Below are the code and all the weights of a small trained network. Each question names an input and a target symbol and asks about switching units off, where a switched-off unit gives its printed mean instead of its output.

import numpy as np


def w(rows, s, z=0):
    codes = np.array(rows[::2]) - 128.0
    scale = np.full(codes.shape[1], s)
    scale[-1] = z or s
    return codes * scale


def norm(h):
    return h / np.sqrt((h * h).mean(-1, keepdims=True) + 1e-5)


def f(y):
    return y / 2 * (1 + np.tanh(0.7978845608 * (y + 0.044715 * y**3)))


def softmax(a):
    e = np.exp(a - a.max(-1, keepdims=True))
    return e / e.sum(-1, keepdims=True)


def log_softmax(a):
    a = a - a.max(-1, keepdims=True)
    return a - np.log(np.exp(a).sum(-1, keepdims=True))


def net(x, mask):
    ids = ['ηθλμξπψ'.index(c) for c in x.split()]
    T = len(ids)
    res = E[ids] + P[:T]
    u = 0
    for l in range(2):
        r = norm(res)
        for j in range(2):
            rows = slice(3 * j, 3 * j + 3)
            q, k, v = (r @ M[l][rows].T for M in (Q, K, V))
            z = softmax(np.where(np.tri(T) > 0, q @ k.T / 3**0.5, -1e9)) @ v
            o = O[l][rows]
            res = res + np.where(mask[u + j], z, o[:, -1]) @ o[:, :-1]
        u += 2
        y = f(norm(res) @ A[l][:, :-1].T + A[l][:, -1])
        res = res + np.where(mask[u : u + 4], y, B[l][:, -1]) @ B[l][:, :-1]
        u += 4
    return log_softmax(norm(res)[-1] @ U[:, :-1].T + U[:, -1])


Q, K, V, O, A, B = {}, {}, {}, {}, {}, {}
E = w([
[203,93,185,190,116,158,183,100,144,42],'η',
[142,102,193,85,146,158,164,153,160,169],'θ',
[145,91,111,153,1,125,86,124,74,126],'λ',
[105,114,97,122,139,188,191,69,101,143],'μ',
[153,111,90,73,151,126,92,95,58,105],'ξ',
[146,179,114,170,153,174,141,123,130,167],'π',
[152,197,135,112,141,137,123,135,119,132],'ψ',
],0.0035)
P = w([
[64,145,235,210,110,108,69,39,121,96],'0',
[147,147,187,128,100,193,51,28,116,143],'1',
[118,141,165,136,147,174,95,102,5,158],'2',
[181,128,102,90,99,214,99,105,86,144],'3',
[206,105,68,107,117,126,190,142,58,157],'4',
[177,107,40,68,97,187,155,168,128,117],'5',
[197,62,26,99,113,94,212,187,145,120],'6',
],0.0023)
Q[0] = w([
[150,167,145,111,128,203,85,113,112,135],'L0H1',
[196,111,81,84,98,163,162,166,147,142],'L0H1',
[177,134,137,145,143,107,164,113,59,184],'L0H1',
[91,142,125,170,133,161,99,43,133,114],'L0H2',
[46,154,146,198,84,118,111,130,146,133],'L0H2',
[219,176,2,192,53,146,160,78,103,54],'L0H2',
],0.017)
K[0] = w([
[130,180,158,103,127,171,77,77,133,158],'L0H1',
[192,169,45,95,114,159,152,150,107,149],'L0H1',
[106,179,139,142,178,119,124,173,59,131],'L0H1',
[133,217,114,154,143,89,91,110,122,107],'L0H2',
[141,185,89,186,89,113,185,104,166,110],'L0H2',
[154,92,5,121,69,89,86,163,80,88],'L0H2',
],0.016)
V[0] = w([
[60,20,96,43,133,139,172,11,92,101],'L0H1',
[143,66,246,182,37,105,79,137,117,102],'L0H1',
[76,65,83,255,129,200,165,102,173,211],'L0H1',
[182,79,53,44,241,134,171,137,139,83],'L0H2',
[129,166,51,180,164,93,63,31,97,64],'L0H2',
[177,187,213,173,181,172,198,70,127,73],'L0H2',
],0.0086)
O[0] = w([
[63,32,85,72,132,134,168,42,227,126,201],'L0H1',
[185,77,254,161,200,119,119,110,129,63,146],'L0H1',
[114,147,177,166,96,9,221,63,114,196,98],'L0H1',
[201,152,235,98,204,60,139,45,159,84,1],'L0H2',
[115,172,60,143,80,96,101,38,74,32,176],'L0H2',
[141,236,114,156,123,193,200,101,224,124,56],'L0H2',
],0.0047,0.0078)
A[0] = w([
[156,217,147,143,169,52,83,57,50,37,98],'L0N1',
[61,78,109,179,34,40,182,44,108,136,252],'L0N2',
[89,59,173,169,141,46,254,69,193,177,121],'L0N3',
[125,230,165,176,53,8,213,205,57,180,247],'L0N4',
],0.0062,0.00028)
B[0] = w([
[212,95,45,74,91,216,121,123,112,191,162],'L0N1',
[81,66,115,99,120,219,191,90,99,177,253],'L0N2',
[160,138,165,16,136,229,154,173,40,105,173],'L0N3',
[171,71,52,173,168,178,3,79,228,199,179],'L0N4',
],0.0044,0.0054)
Q[1] = w([
[116,166,164,183,121,114,142,118,155,85],'L1H1',
[193,120,113,89,159,207,101,102,129,138],'L1H1',
[132,97,153,139,131,173,102,155,112,144],'L1H1',
[155,72,162,152,145,105,128,113,110,65],'L1H2',
[84,143,200,202,128,5,141,99,138,42],'L1H2',
[97,128,99,95,113,171,136,171,123,143],'L1H2',
],0.019)
K[1] = w([
[133,134,229,197,163,187,134,108,154,84],'L1H1',
[181,29,85,32,143,84,27,130,109,130],'L1H1',
[125,86,105,110,129,112,104,146,81,142],'L1H1',
[160,60,173,160,171,50,121,145,68,42],'L1H2',
[60,141,139,226,64,118,80,18,16,7],'L1H2',
[72,89,113,126,113,158,166,173,157,172],'L1H2',
],0.011)
V[1] = w([
[161,92,119,113,93,48,94,150,125,146],'L1H1',
[104,72,121,204,89,80,71,71,31,72],'L1H1',
[53,51,134,154,94,150,136,235,85,193],'L1H1',
[152,176,1,124,52,240,118,126,108,170],'L1H2',
[111,94,116,178,125,119,127,137,182,205],'L1H2',
[243,149,168,146,173,131,82,54,115,130],'L1H2',
],0.0093)
O[1] = w([
[105,174,122,225,104,221,113,137,177,135,131],'L1H1',
[123,177,33,94,130,126,138,119,253,93,248],'L1H1',
[189,174,125,176,90,49,222,107,154,91,242],'L1H1',
[175,215,216,133,181,96,50,126,64,218,217],'L1H2',
[130,117,122,119,150,110,95,64,160,181,157],'L1H2',
[128,137,73,249,73,67,119,127,156,116,67],'L1H2',
],0.0051,0.011)
A[1] = w([
[111,109,40,189,63,51,234,219,251,29,80],'L1N1',
[128,237,168,111,184,79,48,237,120,64,46],'L1N2',
[107,77,220,133,139,84,130,217,126,147,6],'L1N3',
[75,82,58,36,175,148,56,127,238,99,69],'L1N4',
],0.013,0.0019)
B[1] = w([
[246,68,133,147,39,76,190,220,207,164,252],'L1N1',
[140,170,100,40,152,153,175,227,99,52,153],'L1N2',
[66,135,117,134,159,32,87,134,120,128,132],'L1N3',
[47,119,60,154,139,131,66,83,190,66,220],'L1N4',
],0.012,0.02)
U = w([
[154,121,234,210,135,210,153,81,101,40,2],'η',
[64,100,234,160,200,9,126,159,84,138,135],'θ',
[209,65,110,156,60,83,189,183,205,127,213],'λ',
[73,87,147,18,109,152,254,39,64,181,75],'μ',
[38,99,57,113,161,148,53,69,192,52,199],'ξ',
[188,211,114,201,140,121,45,75,95,247,72],'π',
[153,218,113,47,165,172,129,226,61,56,127],'ψ',
],0.0054,0.0017)

Each question gives the input, a string of symbols that net reads in full, and the target symbol t.
The units are the heads (3 rows each of Q, K, V and O) and the neurons (one row each of A and B). Each row of codes is followed by its name. A weight is (code - 128) times the scale printed after its matrix; where a second scale follows, it is the last column's (O, A, B and U).
mask holds one flag per unit, layer by layer, with each layer's heads first. A switched-off unit (its flag False) gives its mean, the last column of its rows in O or B, instead of its output. The means were averaged over made-up inputs and are rounded, as every weight is.
A unit's drop is (log p(t) with every unit on - log p(t) with that unit switched off) / (log p(t) with every unit on - log p(t) with every unit switched off).
unit that matters most: the unit with the biggest drop
top k neurons: the k neurons with the biggest drops, biggest first
top k neurons in layer l: the k neurons of layer l with the biggest drops, biggest first
which heads matter: for each layer, one digit per head in row order, 1 if its drop is at least 0.15 and else 0, layers parted by /
input λ λ ξ ξ λ λ, target ξ: which heads matter => 10 / 01
input λ μ λ μ π ψ ξ, target ψ: unit that matters most => L0H1
input ξ μ ξ ξ λ λ π, target π: which heads matter => 10 / 00
input ψ λ η, target ψ: top 2 neurons => [L1N2, L1N1]
input θ ξ π, target ξ: which heads matter => 01 / 10
input μ ψ θ, target θ: which heads matter => 01 / 10
input ξ π ξ λ ξ θ ψ, target ξ: which heads matter => 01 / 11
input θ θ ψ η μ ξ θ, target ξ: which heads matter => 00 / 00
input θ λ θ λ η λ ψ, target ψ: top 2 neurons => [L1N1, L1N2]
input θ λ ξ μ, target ξ: which heads matter => 00 / 10
input λ μ π π, target π: which heads matter => 10 / 01
input ξ λ μ, target ξ: which heads matter => 10 / 00
input λ ξ π μ θ, target ξ: top 2 neurons in layer 0 => [L0N4, L0N3]
input λ π μ, target π: top neuron => [L1N1]
input λ λ ξ θ ψ ξ θ, target ψ: top 3 neurons => [L1N2, L1N1, L0N1]
input λ λ ψ π, target ψ: which heads matter => 00 / 01
input π λ ψ μ, target ψ: top 2 neurons => [L1N2, L1N1]
input λ ξ λ π λ ξ η, target ξ: which heads matter => 10 / 10
input θ π ξ θ, target π: top 2 neurons in layer 1 => [L1N1, L1N4]
input μ π λ η, target π: top 2 neurons => [L1N1, L0N4]
input ψ θ η, target η: which heads matter => 11 / 11
input μ λ λ, target μ: top 2 neurons => [L1N1, L1N4]
input θ π ξ, target ξ: unit that matters most => L0H2
input λ λ η μ λ, target μ: top 2 neurons in layer 1 => [L1N1, L1N4]
input λ ψ λ, target ψ: top 2 neurons => [L1N2, L1N1]
